[[-0.107  0.141  0.051 -0.112 -0.150  0.014]
 [ 0.037 -0.060 -0.102  0.011  0.020 -0.024]
 [-0.106 -0.015  0.035  0.076  0.038 -0.029]
 [-0.020 -0.005  0.074 -0.110 -0.210  0.146]
 [ 0.084 -0.004 -0.137 -0.189 -0.075  0.224]
 [-0.115 -0.119  0.013 -0.077 -0.144  0.107]
 [ 0.023 -0.126 -0.003  0.113  0.023 -0.102]] 0.107

[[-0.06  0.06  0.07  0.01  0.08  0.09  0.10  0.06 -0.05  0.04  0.06  0.09
   0.11  0.11  0.03  0.12]
 [-0.24  0.04  0.06  0.01  0.01  0.03  0.08  0.08  0.06  0.03  0.07 -0.10
   0.29 -0.07  0.09  0.27]
 [-0.07  0.05  0.06 -0.04  0.09  0.08  0.10  0.05 -0.04  0.05  0.07  0.08
   0.11  0.10  0.03  0.15]
 [ 0.14  0.04  0.05 -0.03  0.05  0.05  0.05  0.04  0.11  0.03  0.04  0.18
   0.01  0.19  0.09 -0.03]
 [-0.05  0.04  0.05  0.09  0.03  0.05  0.07  0.08 -0.06  0.04  0.05  0.15
   0.17  0.18  0.02  0.08]
 [ 0.12  0.08  0.11 -0.03  0.09  0.12  0.10  0.09  0.16  0.05  0.04 -0.04
   0.02 -0.05  0.06  0.01]
 [-0.02  0.13  0.09 -0.05  0.11  0.13  0.15  0.09 -0.08  0.04  0.10 -0.06
  -0.08 -0.01  0.09  0.14]
 [-0.02  0.04  0.05  0.18 -0.02  0.05  0.05  0.08 -0.04  0.05  0.02  0.14
   0.03  0.18  0.07  0.04]
 [-0.04  0.10  0.08 -0.12  0.05  0.09  0.07  0.10 -0.02  0.06  0.04 -0.13
  -0.05 -0.11  0.13  0.25]
 [-0.01  0.11  0.07  0.18  0.04  0.11  0.06  0.08  0.04  0.02  0.03  0.01
   0.08  0.04  0.03  0.05]
 [ 0.00  0.05  0.05  0.25  0.00  0.00  0.04  0.06  0.24  0.06  0.07 -0.07
   0.20 -0.08  0.10  0.02]] 0.05

[[ 0.209 -0.243  0.134  0.192  0.201 -0.223 -0.151 -0.242 -0.223]
 [-0.245  0.201 -0.176 -0.232 -0.237  0.186  0.114  0.199  0.184]
 [ 0.193 -0.224  0.102  0.168  0.197 -0.200 -0.114 -0.233 -0.199]
 [ 0.191 -0.224  0.101  0.168  0.196 -0.200 -0.113 -0.232 -0.199]
 [ 0.193 -0.225  0.102  0.169  0.196 -0.200 -0.114 -0.232 -0.200]
 [ 0.197 -0.230  0.105  0.176  0.201 -0.208 -0.116 -0.238 -0.208]] -0.200

[[-0.13 -0.02  0.04 -0.11 -0.10  0.14 -0.13 -0.16]
 [-0.04 -0.02 -0.18  0.02 -0.05 -0.04 -0.06 -0.06]
 [-0.10  0.03 -0.14  0.00 -0.08 -0.06 -0.02 -0.10]
 [-0.10  0.01 -0.17 -0.02 -0.12  0.11 -0.19 -0.11]
 [-0.13  0.03 -0.09 -0.05 -0.12  0.09 -0.14 -0.13]
 [-0.04 -0.07  0.05 -0.08 -0.01 -0.03  0.01 -0.10]
 [-0.23  0.15 -0.13 -0.02 -0.17 -0.01 -0.04 -0.18]
 [-0.18  0.07 -0.04 -0.07 -0.14  0.06 -0.08 -0.17]] -0.18

[[ -5.7   1.7 -12.7   9.2   1.5  -0.8  10.0   7.7   9.4  -1.2  -1.9  -1.3
   -3.2]
 [ -6.6  -2.0  -2.8   9.3  -1.0  -1.1   9.4   9.5   9.3  -5.8  -8.3   1.3
   -0.1]
 [ -7.3  -2.2  -4.7   9.7  -1.3   8.9   8.3   7.5   9.0   0.9  -1.1  -1.6
  -25.9]
 [ -6.2   8.6   6.6   8.9   9.6   9.7   9.6   8.3  -0.7   5.9  -0.7  -2.2
   -5.3]
 [ -6.0  16.1  11.6  -1.0  10.5  -1.1  -0.4  10.4  -1.2  -5.8  -8.2   1.4
    1.5]] -5.3

[[ 0.54 -0.06 -0.06  0.00 -0.25 -0.16  0.01]
 [-1.21  2.06 -2.03 -1.08  0.72 -2.10 -2.04]
 [ 0.03 -0.88  0.49 -0.23  0.56  0.46  0.62]
 [-0.83  1.26 -0.79 -1.23 -0.48 -0.97 -1.02]
 [-0.74  0.12  0.29 -1.23 -0.48  0.11  0.03]
 [ 0.65 -0.26  0.17  0.03 -0.39  0.06  0.23]
 [ 1.28 -2.35  2.18  0.30 -0.80  2.06  2.21]] 0.23

[[ 0.025  0.255 -0.064  0.113 -0.010 -0.096  0.138  0.270  0.050  0.179
  -0.041 -0.117 -0.086  0.166]
 [ 0.169 -0.072  0.024 -0.111  0.030  0.036  0.166  0.107  0.221  0.155
   0.224 -0.108  0.156  0.103]
 [ 0.168 -0.078 -0.056  0.101 -0.106 -0.021  0.024  0.238 -0.140  0.186
   0.122  0.146  0.171  0.006]
 [-0.009  0.145  0.247  0.217 -0.034 -0.099 -0.097 -0.006  0.224  0.112
  -0.036  0.061  0.271 -0.130]
 [ 0.088 -0.136  0.007  0.220  0.022  0.184 -0.061  0.180  0.151  0.102
   0.121  0.067  0.055 -0.008]
 [ 0.191  0.278 -0.165  0.054  0.260  0.076  0.232 -0.106  0.035  0.181
   0.018  0.079  0.176 -0.095]
 [ 0.000 -0.002 -0.052 -0.057  0.106  0.138  0.078 -0.031 -0.103 -0.021
   0.156  0.140  0.185  0.145]
 [-0.124  0.187 -0.107 -0.007  0.093  0.197  0.053  0.204  0.127  0.072
   0.141 -0.038  0.122 -0.138]
 [ 0.253  0.041  0.117 -0.028 -0.118  0.177  0.276  0.079 -0.065  0.087
   0.043 -0.048 -0.118  0.052]] -0.138
---
[[-1.41 -2.54 -5.91 -3.89  0.61 -0.73]
 [-1.32 -4.15 -7.67 -0.20  1.84 -0.48]] -> -4.15

[-5.68 -7.95  2.93 -5.87] -> -7.95

[-1.08  1.51  4.01  0.71 -8.00  4.51] -> 1.51

[ 3.26 -1.72 -3.84 -6.30] -> -1.72

[ 0.91  5.81  2.55 -0.05  0.01] -> 5.81

[-3.92  0.98 -0.98  3.53 -0.15 -4.51 -7.62] -> 0.98
---
[-0.835, 0.545, 0.692, -1.207, 1.558] → 1.558, -0.835

[[-1.26, -0.48, -0.48, -0.78, 0.98],
 [0.32, 1.51, -1.72, -0.24, -1.56]] → 0.98, 0.32

[[-195.36, -231.22, 25.80, 125.80, -128.65, -222.68],
 [98.67, 73.57, -154.68, -229.33, -192.76, -221.69],
 [-189.59, -218.73, -199.01, -160.67, 166.58, -10.60]] → -222.68, -189.59

[0.773, 9.016, 10.659, 4.008, 3.883, -12.541] → -12.541, 0.773

[[-0.5, 0.5, -2.2, -0.3, 1.8, 1.3],
 [-0.1, -0.3, -0.9, -2.1, 0.5, -0.3]] → 1.3, -0.1

[1.3, -1.0, -0.7, -0.1] → -0.1, 1.3

[0.00, -0.10, 0.13, 0.00] → 0.00, 0.00

[[-0.6, -1.1, -1.7, 1.7, 0.2],
 [-0.1, -0.4, -1.4, -1.0, 1.0]] → 0.2, -0.1

[-17.249, -9.839, -10.691, -16.451, 16.195, 4.690, 2.868] → 2.868, -17.249

[[-149.0, 14.7, -60.9, -95.8, 85.2, -213.5],
 [53.0, -16.5, -124.2, -153.7, -177.0, 217.0]] → -213.5, 53.0
